Known rows:
[  4 -13  -9  -4   6  11   5 -23  30   6  14  -8  12 -14 -13  13  -2  13
  12  -5  16  15 -13 -10  -2   0 -16  -6  -2  14   3   3 -12]: druron
[  6   4  -5   8  -1   2  10 -18  16   8  12  -2  10  -3  -1  11 -10  12
   2  -4  12   9  -9 -10   0   0  -2  -6 -10  17 -13   2 -11]: bipir
[  4  -2  -7   3 -11   7  12 -21  22   9   3  -1  17  -9   3  13  -3   9
   9  -4  14  11 -12  -8  -3   7  -9  -8   0  18  -6   1  -6]: rokilum
[  6   3  -7   7  -5   1  11 -20  16   6  10  -3  11  -7   0  12  -9  16
   1  -6  11  11 -10  -9   4   1  -1  -9 -10  20 -13   4 -12]: vefus
[  4  -4  -8   4  -8   6  13 -24  22   9   1  -1  18 -13   2  13  -4  14
   7  -5  13  13 -12  -9   3  10  -6 -12  -4  18  -9   3  -7]: vini
[  1  -6 -12   8  -8   4  15 -29  25   6  -3  -3  20 -21  -2  13  -2  21
   4  -7  10  16 -13  -8  16  15  -2 -22 -12  17 -16   8  -8]: kluvi
[  5   3  -6   5  -3   4   9 -22  20   4  18   2  13  -3   3  17 -12  19
   5  -5   7  12  -7  -8   0   3   0  -1  -8  18 -12   0 -12]: sufak
[  4   1  -3   6   3   2  12 -22  16   8  12  -1  13  -7   5  12 -10  21
   2 -13  12  10  -4  -9   0  -4  -4  -5 -10  16  -9   2  -5]: zedos
[  6  -1  -8   5  -4   3  12 -19  24  11   1  -4  15  -8   3  14  -2   6
   8  -2  14   9 -14 -10  -2   5  -6  -6  -3  15  -9   1  -8]: stumik
[ -1  -2   7  20 -27  16   7 -22  14   7   9  -2   9  18 -11  11  -4  10
  -3   0   9  13 -16 -15   3   8   5  -2  -7  27  -5   2 -21]: plotem
[ 11   3  -8   5 -10  -2  15 -18  14   1   6  -5   5 -10   9  17  -7  15
   2 -11  17  15 -11 -10  -1  -5   1  -3   3  31  -7   4 -12]: brastuzem
[  1   5 -17  16  -1   2   8 -22  11  19   4   6  -4   0  -4  10  -1  20
   8  -4   7  19  10  -1   7  -1  -4  10   9  15 -16  14 -20]: gefon
[  5  -3  -8   3  -9   6  12 -21  21  10   3   0  18  -9   3  14  -4   9
   9  -5  14  11 -12  -8  -3   7  -9  -7   0  18  -6   1  -6]: ribor
[ 10  20  -7   4  -5  12   9 -15  13   4  13  -1  10   1  -3   3 -12  -5
  -1  -3   4  20 -20  -6  -5  15   3 -14 -11  24  -6   6 -23]: restek
[  1  -6  -8  16  13  21  11 -11  23  13  20  13   4  -6  12  12  -2  13
 -14 -15  15  32   0   0   8 -14   3  -3   7  19 -27  -4  -8]: gruklor
[  4   3  -2  13   1   4  19 -22  18   7  17   7   2  -5  -5   8  -3  13
   3 -10  17  18   1  -6   0   2   1   2   1  16 -16   7 -10]: skozu
[  8   8 -10   7 -14   7   5 -15  13   4  15   0   7   0  -9  11  -9   6
   3   4   9  13 -14  -7   2   8  -1 -10  -3  24 -13   4 -21]: riskul
[  5   5   1   4  -3  -8  17 -28  13   6   9  -5  14  -7  -2  10 -10  24
  10 -14  15   1   0 -11  -5   2  -7   0 -14  13  -2   7  -4]: floro
[  7  16  -8  -1  10  13  15 -21  20  15  -5  -6  18  -8  16   2  -7  -3
   3 -18   0  22 -17  -7  -9  14  -3 -10 -12  17   6   9 -14]: diful
[  8   7   2   6  -8   5  14 -21  20  -2  21   1  11  -3  -3  11 -10   7
   1  -7  14  10 -15 -10  -1   3  -1 -17 -11  21 -10  -1  -9]: kurul
[  5   2  -1   1  -7 -12  22 -35  19   8  -1  -8  17 -11  -3  11  -6  19
  22 -12  16  -4  -4 -14  -9  13 -12   2 -12  11   7  12  -1]: risto

Facts:
bastam Ψ:zegus
flevon Ψ:brastuzem,zegus,tovok
drinen Ψ:getrar
plave Θ:fevos Ψ:kiflur,tradrak
skodre Ψ:daskom
stoster Θ:drinen
ribor Ψ:tridos,floro
skozu Θ:druron
zedos Θ:skofluses
griskar Θ:bopu
lesum Ψ:brastuzem
zegil Θ:klimil
zoron Θ:nimas Ψ:skibi,grufis
nobuk Θ:zakubus
flagrogra Θ:mazir
sisigrok Θ:femer Ψ:zedos,skogram
rokilum Ψ:vulizos,tridos
deda Θ:purar
pigon Ψ:danom,sigekun,lupla
kugisten Ψ:skibi,statres
fuzuk Ψ:stonun,skedaskon
kurul Θ:plesom
skofluses Θ:floro
voflas Θ:klenar Ψ:restek,nabruklim
megitrer Θ:pluka
gefon Θ:ravo
rukaru Θ:deda
pilu Ψ:vefus,skedaskon,vutu,kiflur
riskul Θ:zegus
flipu Ψ:getrar,daskom,medar,dribrol
mazir Θ:bemuk Ψ:lupla
floro Θ:resal
damar Ψ:nabruklim,tima
ravo Θ:statres
druron Θ:trolok Ψ:skibi,dropu
pluka Θ:drasti Ψ:sufak,grufis
restek Θ:plave
bemuk Θ:plotem
vodrus Θ:restek Ψ:deda,piludek
stumik Ψ:tukin,resal
kluvi Ψ:kiflur,buklos
traski Θ:riskul
puskel Θ:traski
diful Ψ:griskar,restek,nimas,nabruklim
zakubus Θ:flagrogra
bopu Θ:skiklun
bestu Θ:buflo
nimas Θ:liman
vati Ψ:nefilus,tovok
tises Θ:vodrus
lufil Ψ:flagrigru
vini Ψ:flagrogra
liman Θ:kurul
bomur Θ:zelegrol Ψ:kiflur,bemuk
klenar Θ:tima
fevos Ψ:groplim,grufis
plesom Θ:megitrer
plotem Θ:bomur
buflo Θ:zedos Ψ:griskar,brarer
vibeflel Θ:griskar
tazom Ψ:luske,kiflur,flagrogra,piludek
purar Θ:nobuk Ψ:stonun
tima Θ:stoster
zegus Θ:gakles
renok Ψ:nefilus,vefus,zelegrol
klabik Θ:vibeflel Ψ:fola
risto Θ:flipu Ψ:trolok
resal Θ:risto
gruklor Θ:dafa
sabos Ψ:klase
meklu Ψ:skofluses
getrar Θ:klabik
sonal Θ:bestu
klimil Θ:pliklufle
skiklun Θ:damar
sigekun Θ:flagrigru
broli Ψ:statres
trizik Ψ:drasti,stonun,bipir,sonal,tukin
dafa Θ:sonal

Rows:
No name comes twice in this set of rows, the named rows included.
[  3  -4  -9   9  12  13   6 -10  20  13  13   0  14  -7  14  15  -8  15
 -10 -12  11  19  -8  -6   5 -15  -1 -10  -7  18 -21  -7  -6]	sonal
[  1  -2  -9  11  -5   1  13 -29  19   3   4  -2  16 -18  -7  12  -6  30
  -3  -9   8  16  -9  -7  23  12   3 -25 -19  19 -22  10 -10]	kiflur
[  1  -4 -23  -5   3   6 -15 -14   4  17  -3 -24  11  -8 -17   9  -6  26
   7  -2   5   8 -11  -8   3 -15 -26 -14 -10  16   8   8 -22]	statres
[ 19  11 -28  -3  11 -13   9  -2  27  14   3  -6   7 -20  -1  12  -4 -14
  16  18  14   1 -22  -8  -2   7 -10 -10  -5   6 -24  -1 -14]	purar
[  8   8 -13  -1 -17   5  -4 -14  11   2   9  -9  20  -2  -3  14 -16  10
   2   5   2   5 -24 -10   0   5  -6 -22 -14  25  -8  -1 -19]	gakles
[  5   7   2   5  -1 -12  19 -30  13   5   9  -7  12  -6  -6  10 -11  23
  13 -12  15  -3   0 -13  -6   5  -7   2 -18  11   0  10  -5]	resal
[ 11  20   4   9 -10   1  16 -29  23  -3  20   5   6   3   7   8  -9   2
   3 -12   1   9 -17 -10  -1   0  -6 -33 -12  18  -4   1 -14]	nimas
[ 13   7 -13   5 -21   1   9 -15  13  -1   7  -4   3  -5   1  16  -7   5
   3   1  14  15 -19  -8   0   2   1  -8   8  36 -11   6 -21]	zegus
[  2  -5  -9   8  11  18   4 -12  19  13  14   2  15  -9  16  15  -8  18
 -13 -14   9  25  -8  -4   7 -16  -1 -13  -4  20 -21  -8  -6]	dafa
[ 10   5  -6  13   8  -8  11 -10  22  16   6  -8   7   1   0  11  -4  -1
   4   6  14  -2 -16 -17   1  -4  -1  -1 -18   6 -20  -3 -11]	stonun
[  5  -4  -6   2   0   9   7 -28  33   1  28   5  14  -3   3  28 -16  23
  12  -1   2  14  -6  -8   0   7   1  10  -5  15 -10  -3 -17]	grufis

The same things again, as new rows of numbers:
Known rows:
[-6 -3  2  2 -7  7 -6  3  6 -7  1  0  1 -2  3 -4 -2 -4 -7  2  1 -6  8  2
  3  4  0 -2  0 -6]: pigon
[-10   2   4   3 -10  -1  -2   0  -4  -5   5   6   7   4   4  -4   1  -3
  -7   7   6   3   4  -5   0  -3  -2   5  -7   0]: trizik
[-5  0  0  3 -2  8 -3  3  3 -3 -1  2  2  0  2 -1 -1 -5 -4  2  2 -1  6 -1
  0  2 -1 -1  0 -5]: lufil
[-6  1  0  2 -3  7 -3  3  3 -3 -1  1  1  0  2 -1 -1 -4 -5  2  1 -2  6 -1
  0  2 -1 -1  0 -5]: sabos
[  0 -11  13   5  30  17  -4  -9  -8 -12  -1   2   2   0  -3  -6  -5 -11
 -10 -11  20  12  20   1   7  -9 -15   6  -8  -6]: zoron
[  8   6   6  -2  -4  -8   6  -8  -4   3   2   8   1  11  19  11  -8  -9
 -10   7   9  -7   9  -3  -1  -3  -5  -1   1   8]: purar
[-10   4  -1   4  -3  11   2   0  -2  -2   1  -1  -3  -2   7   4  -1  -4
  -1   2   1  -1   7   2  -4   5  -1   4  -2 -10]: bastam
[-4  7 -5 -3  3  3  1  1 -2  1  3  7  3  3  1  3  4  4  1  4  6  6  4 -2
  3 -1  0  4  2 -7]: skedaskon
[-7  6 -4 -2  0 -1 -1  0 -2 -1  1  8  5  8 -1  1  4 -1 -3  7  4  1  1 -1
  2 -4 -3  4 -3 -6]: bipir
[-5  3 -4  0  3  7 -4  3  5 -2 -3  2  0  2 -1  1  0 -3 -3  2  0 -3  4  2
  2  1 -2 -1  2 -9]: skogram
[-3  4  5  2  3  8  0  1 10 -3 -1  1  4  1  2  2  0 -5 -1  3 -1 -1  7  0
  1  2 -6  4  1 -5]: stoster
[ -1   2  -9   5   3   5   3   9   7   0  -4   6  -5   3 -13   8  -4  -7
   1   3  -1   1   3  -2  -5  -2  -5   0   0  -6]: daskom
[ -5   4  18   5   4  10   2  -2  27 -12  -2   2   8   5   8   6  12 -13
   3  12  -6   0  10  -9  -2   4  -5  20   6 -11]: femer
[ -8   7  -6   0   4  13   4   0  -3   1   0   0  -5   1   5   7   0  -2
   2   1   1  -1   4   4  -3   4  -1   4   0 -14]: tovok
[ -4  -4   9   1  14  12  -1  -7   5 -12   0   4  -2   0  -3   0   0  -8
  -7   2   6   4  12  -1   5  -1  -8   9   1  -9]: liman
[ -2   5   0  -3  -8   8   2   0  14  -6   3   0   0  -2  10  -1   1 -18
  -2  10  -8   4   0  -6   4   3  -8   0  10  -8]: gakles
[-5  2 -3  1  0  7 -2  3  4 -2 -2  2  0  1  1  1 -1 -4 -3  1  1 -2  5  0
  1  2 -2 -1  1 -6]: pozutru
[-2  3 -6  1  9 10 -5  6  3  1 -5  0  6  4  6  2  3 -8  1 -4  3  4  1  0
  0 -4 -4 -5  2 -9]: groplim
[ -2   3   8   3   9   4  -1  -1   2   6   1   0   5   0  -5   3  -7   5
   1  -7   2  -5  12   9   2   0 -10  -2  -7   0]: skozu
[-10  -7  -7 -14   3   5  -8   1  -7  -9  -2   6  -1  12  -7   7   9   1
 -10  -5   0   0 -12  -5  -2 -13  25  11  -3  -7]: resal
[-5  2 -2  1  0  7 -2  3  4 -2 -1  2  1  1  0  1  0 -3 -3  1  1 -2  5  1
  1  1 -2 -1  1 -6]: nugre

Rows:
No name comes twice in this set of rows, the named rows included.
[-9  3  1  2 -7  1 -3  1 -2 -4  3  6  6  5  2 -2  1 -3 -7  6  4  1  3 -3
  0 -2 -2  4 -5 -2]	stumik
[ -5 -16  -3 -10 -12  14  -2   6   6 -16  -2   2  -9   2  -9  11   2 -16
 -10  -4 -12   6 -13 -16 -10 -12  33  11   1  -1]	flipu
[-4  3  7  3  3  6 -3  2  8  0 -1  1  4  2  0  3  1 -2  0  0 -1 -2  8  2
  0  1 -5  3 -1 -6]	klenar
[-8  3  1  3 -5  9  3  0 -4 -2  5  1  1 -4  8  2  0  0 -1  2  6  3  9 -2
 -2  4  2  4 -2 -6]	renok
[-5  0  7  2  8  9 -1 -1  9 -7 -1  3  1  1  0  2  3 -4 -3  3  3  0 11 -1
  2  1 -4  8  0 -9]	kurul
[  2   3   8   5   3   9  -3   2   6   3   1  -5  10   0  11  -1  -2 -12
   2  -4   0   5   7   0   1  -2 -11  -5  -1  -1]	druron
[  0   2   2   5 -10   8   7   4  19  -8   2   3  -2  -1   0   6  -2 -21
   0  12  -9   6   3 -11  -5   1  -8   7   6  -5]	drinen
[ 13   2   5   0   9  -4   4  -7  -5   8  -8   5  -3  11  14  16 -16  -3
 -12  -5  12 -20  17   8  -2  -1  -5  -9   0  11]	rukaru
[ -4   2 -15  -1  -1   5  -5   5 -15   9   0   1  -4  -3  -6  -3 -14   6
  -6 -10   6  -4   2  10   4  -1  -2 -19  -6   1]	zegil
[-3  5 -3 -3  2  5  1  1 -2  1  3  5  2  1  2  3  3  5  2  3  6  5  6 -4
  3  1  1  3  3 -7]	vutu
[-3 -2 -3  8 -4  6  2  8  7 -2 -1  5 -3  0 -9  5 -6 -8 -2  2  0  1  6 -4
 -6 -1 -3  0 -3 -1]	skodre

Now the same things, written a new way:
Known rows:
[ 4 -4 -6  4  2  7 -2  9  2  0 -1 -4  4  0 -4  2  1  4  1  2  2  7  5 -1
  5  4  2]: pilu
[-1  5  5  1  0 -2  0  1  5  0  1 -6 -1  0 -1 -2  0 -2 -7 15  6 -1  3  2
  2  1 -2]: bopu
[-2  3  3  2  0 -2  0 -2  4  1  1 -2  0  0  0 -2  0  0 -1  5  2  0  0  2
  0  0  1]: pliklufle
[-2  1  2  0  0  0  0 -2 -1  0  0  0  0  0  0  0 -1  0  0  0  0  0  0  0
  0  0  0]: voni
[ 3  2 -3  3 -7  7  1 -9  1 -3 -3 -6  2 -2 -7  7 -4  4  4  6  4  9  3  2
  6 -1 -5]: trizik
[-2  0 -3  0  3  0  3 -2  4 -2  0 -3 -1 -3  0  1 -6  2 -2 -4 -6  2  0  2
 -3  3 -5]: broli
[ 1 -7 -1  4  2  4 -1  4 -8  1 -1 -2  3  1 -1  1  0  4 -6 -1 -1  3  2 -1
  0  4  4]: vodrus
[ 6  0 -3  0  1  3 -1 13 -6  3  0 -3  2  2  3 -1  3  1 -4 -2  2  0 -1 -2
 -2  1  6]: buklos
[  3  -3   7   9   2 -15  -2   0  -5  -4   1  10  -2  -3  -1   1  -7   2
   5  -4 -15   7  -1  -1  -7  -7   9]: mazir
[ 1  7 -5 -5  2 -1  4  5  2  0  2 -4 -4 -1  4 -2 -6 -2 -2 -8 -6 -3 -4  2
 -9  0 -4]: grufis
[-5  0  0 -1  5 -2 -2  1 14 -2  1  3  0 -1 -3  0 -1  0  7  0  2  1  6 -2
  5  2 -5]: lesum
[-1  6  4  0 -1 -3  0  0  3  2  1 -3 -1  1  1 -3  0  0 -1  5  2 -3 -1  1
 -1 -1  2]: trolok
[ 13  -2  -7  12   9  -3  -3  10  -5   7   1  11   0   0  -4   3  -7   0
   4   5 -14  13  -5  -2  -2  -3  17]: bomur
[-2  0  1  0  0 -1  0 -2 -1  0  0  0  0  0  0  0  0  0  0  0  0  0  0  0
  0  0  0]: nugre
[ 6 -7  1 -2 -1 -2  1 -5  9  3  0  6 -2  1  2  1  2 -1 -3  8  8 -4 -2  1
 -1 -2 -1]: brarer
[-1  0  2  0  0 -1  0 -2 -1 -1  0  1  0  0  0  0 -1  0  0  1  0  0  0  0
  0  0  0]: votrul
[ -4   8 -19   1   2  -7   0 -28   5 -11  -6   1   5   2   3   4  15   0
  -5 -23 -13  -5   0  -5 -10  -3  -3]: gruklor
[-3 -1 -4  1  4  0  4 -3  5 -3  0 -4 -2 -3 -1  1 -8  3 -3 -5 -7  3  0  3
 -4  4 -6]: druron
[ 0 -2 -4  1  4  3 -2  7 12 -1  0  0  2 -1 -4  1  1  2  5  0  4  4  6 -2
  6  3 -3]: renok
[  3   8   7  -5  -8   4  -2  -4   0   8  -2 -10   0  -6   2  17  11   3
  16 -31  -8  -1  -5   6  -1   1  -9]: resal
[ 0  4 -3 -3  2  0  3  4  2 -1  1 -3 -3 -2  2 -1 -5  0 -2 -5 -4 -1 -3  2
 -7  1 -3]: sufak

Rows:
No name comes twice in this set of rows, the named rows included.
[ -5  -8   2  -3  -1   6   0  -9 -13   0   0   7   0   3  -3   4  -8   6
  -1  -8   1   1   2  -5  -1   3  -2]	klabik
[-4 -7  3  1  1  2  0 -8 -5 -4  0  2  0 -1 -3  3 -2  2 -1 -4 -2  2  2 -1
  1  1 -2]	sisigrok
[ 2 -5 -2  4  2  4 -1  7 -6  1 -1 -2  3  1  1  0  2  3 -5 -2 -1  2  1 -1
  0  3  5]	vini
[ 5  1 -5  2 -4  7  0  1  1 -1 -2 -5  3 -1 -5  4 -1  3  2  4  4  7  3  0
  4  0 -2]	fuzuk
[ 3 -9 -4  7  3  5 -1  7 -7  1 -1 -3  5  1 -1  1  2  6 -6 -2 -1  5  2 -1
  1  5  6]	tazom
[ 0  8  6  3  0 -4  1  1 10  0  1 -9 -1 -1 -1 -4  2 -4 -8 20  7 -2  3  3
  3  1 -1]	skiklun
[  4 -19   1   2  -3  -2   1  32 -11 -11   0   0   1  -3  11 -16   3   0
   6  -8   0   1  -2   4   3  -4  13]	deda
[ 9  7 -6 -2 -4  6 -1 14 -2  2  0 -4  2  1  1  0  3  0  2  0  6  1  0 -3
  0 -2  2]	skedaskon
[  0 -13   3   2  -4 -10   1  20   0 -12  -1   4  -1  -4   7 -11  -1   1
   8  -3  -5   3   0   4   1  -5   6]	nobuk
[ 7  6 -6 -3  1  3 -2 16  4  2  1 -2  2  2  1 -1  4 -2  3 -2  5  0  1 -4
  0  0  2]	vefus
[  2  -3   1  -4   5   7   5   6  -6  -8   0  -5  -4  -5  -6  12 -11 -10
 -19   3  -9   3   4   0  -2   8 -17]	zoron
[ 4 -6 -4  4  2  5 -1  9 -3  1 -1 -3  4  1 -1  1  2  5 -4 -2  0  4  2 -1
  1  4  5]	kluvi

Now the same things, written a new way:
Known rows:
[ 0  0  6 -4  1  2 -1 -5  1  0  3  1  1 -2  0 -2  1 -4 -1 -1 -2  1  0  0
 -5  2  3  2]: plotem
[ 0  1 -1  0  0  2  2  1  3 -1  0  1  0  4 -3  0 -1 -2  0  0 -3  4 -1 -2
  0  1  4  1]: griskar
[ 17 -12  -5   0   4   5  -4 -12  11   4 -18 -11   0  19  -4 -26   5   7
  -4  -1   7 -10  10  13  -1   2  -8  -4]: sigekun
[ 0  0 -1  1 -1 -1  1  4  2  0  1  1  1  3 -2  4  0  2  0  1 -1  0 -1 -2
  1  0  1  0]: zakubus
[ -2  -3   0   4  -1  -3  -7 -13  -2  -8   5   4   4   0   1 -10   1  -2
   2   2   3  -5   4  -8   2  -3  -6  -2]: nimas
[ -3   1   2   6  -3  -5  -7 -24  -5  -8  -3   5   6  11   9   0   2  -1
   5   2  13  10   2   5   2  -8 -11  -3]: zoron
[ -1   1  -1   6  -2   4   4  12   0   1  -7   6  -5 -11   3  -4  -3   7
   0   1   3 -12  -6   2   1   0  -3   0]: purar
[-3 -3  2  4  1 -2 -6 -6 -5 -5  4  3  4 -1  2 -5  3  1  0  2  3 -2  4 -5
  4  1 -3 -2]: kurul
[ 7  0 -3 -6  0  1  7  5 13  7 -5 -4 -3  5 -6  3 -2  2 -1 -1 -5  0 -4  6
 -7 -2  3  2]: klimil
[ 0  1 -5  3 -2 -2  2 10  3  1  0  0  1  4 -4  8  0  6  0  1  0  0 -2 -3
  6 -1 -1 -1]: deda
[  1  -3   1  -1   3   4  -1  -5   1  -2 -12   0   1  -1   0   2   2  -3
  -1   2  -6   0  -3  -2   4  -1  -2  -7]: dafa
[-5 -2  2 -3  0 -4  3  6  1 -1  4  0 -1 -9  0 -3 -1  3  2  0 -6 -4  0 -7
  1 -2  3 -1]: gakles
[-2  1 -1  1  0 -2  0  2 -3  1 -2 -1 -2 -3  1 -1 -1 -3 -1 -1  1 -1  2  3
 -1 -3 -2  0]: pigon
[ 1 -1  1  0  0  1  0  2  2  0  0  2  0 -1 -1 -2  0  2 -1  0 -1 -3 -1 -1
  0  1  1  1]: tukin
[ 5  3  1  0  0 -1  0  2 -3  0 -1 -4 -5  6  4  6 -1 -3  3  0  1 -5  0  0
  1 -2 -5  2]: bastam
[-2  1 -2  0 -1  0  0 -1 -3  1 -2 -2 -1 -6  2  1 -2 -2  0  0  1  1  1  2
 -1 -1 -1 -1]: vini
[ 1 -1  1  0  0  0  0  1  2  0  1  0  1  2 -1  2  1  0 -1  0 -1 -1  0 -1
  0  0  1  0]: skogram
[ 0 -1  1  0  0  0  0  1  2  0  1  0  1  1 -1  1  1  1  0  0 -1  0  0 -1
  0  1  0  0]: nugre
[ 1  0 -2  1  1  4  0 -5  2 -3 -2  1 -1  9 -3 -9 -2 -4  1  0 -2  5  2 -4
  1  2  4  0]: nabruklim
[ 2  2 -1  0  0  0  0  0 -3  1 -2 -2 -3 -2  3  2 -1 -2  1  0  1 -3  0  1
  0 -1 -3  0]: renok
[-1  2  1 -1  2 -4 -1 -2  1  0  0  2  3  5  2 -1  2  6  3 -1  1  9 -2  0
 -2 -3  2 -2]: skibi

Rows:
No name comes twice in this set of rows, the named rows included.
[-12   4   5   0  -2  -5   2   9  -6  -4  14   7   1 -12   1  11  -2  -2
   3   1  -6   4  -4 -11   3  -1   6   2]	femer
[-5  0 -1  1  0 -5  1  4 -4  2 -2 -1  0 -7  0 -1 -1 -5 -4 -2  1 -1  3  6
 -2 -3 -2  0]	skodre
[ -1   1  -5   3   1   5   1  -8  -1  -3  -6   1  -5   9   0 -13  -5  -7
   2  -1   0   7   3  -2   0   0   4   0]	diful
[ 0 -1 -2  1  1  3  0 -5 -2 -1 -8 -1 -3  1  2 -6 -2 -4  1  0 -1  2  1  1
  1 -2 -1 -2]	buflo
[10  3  2  0  0 -1  0  4 -3 -1  0 -6 -6 11  6 10 -1 -5  4  0  0 -7  0 -2
  1 -3 -8  3]	flevon
[ -4  -3   8  -7   2  -1   1  -4  -1  -1   7   0  -1 -12   2  -8  -1  -3
   1  -1  -6  -2   1  -3  -5   1   5   2]	zelegrol
[-3  1 -1  2  0  0 -2 -2 -7 -1  0  0  0 -5  3  1 -1 -2  0  0  3  1  2  0
  1  0 -2 -1]	vodrus
[-4  9  0 -2  0 -5  3  2  0  3 -1  4 -1  1  2  9 -3  1  4 -2  0 14 -7  3
 -6 -7  3  1]	druron
[ 2 -3  1 -1  2  2 -1 -4  1 -1 -7  0  1  0 -1  0  2 -1 -1  1 -4  0 -1 -2
  3 -1 -1 -4]	bestu
[-11  -4   7  -2  -4  -4   4  -6  -6  -3  -1  -1  -1  -5   9  -1  -1   3
   6   1   2   6   4   0   9  -4   1  -2]	fevos
[-1 -1  0  2  1  2 -2 -5 -1 -4  1  2  1  5 -1 -7  0 -3  1  1  0  4  2 -5
  2  2  3 -1]	restek

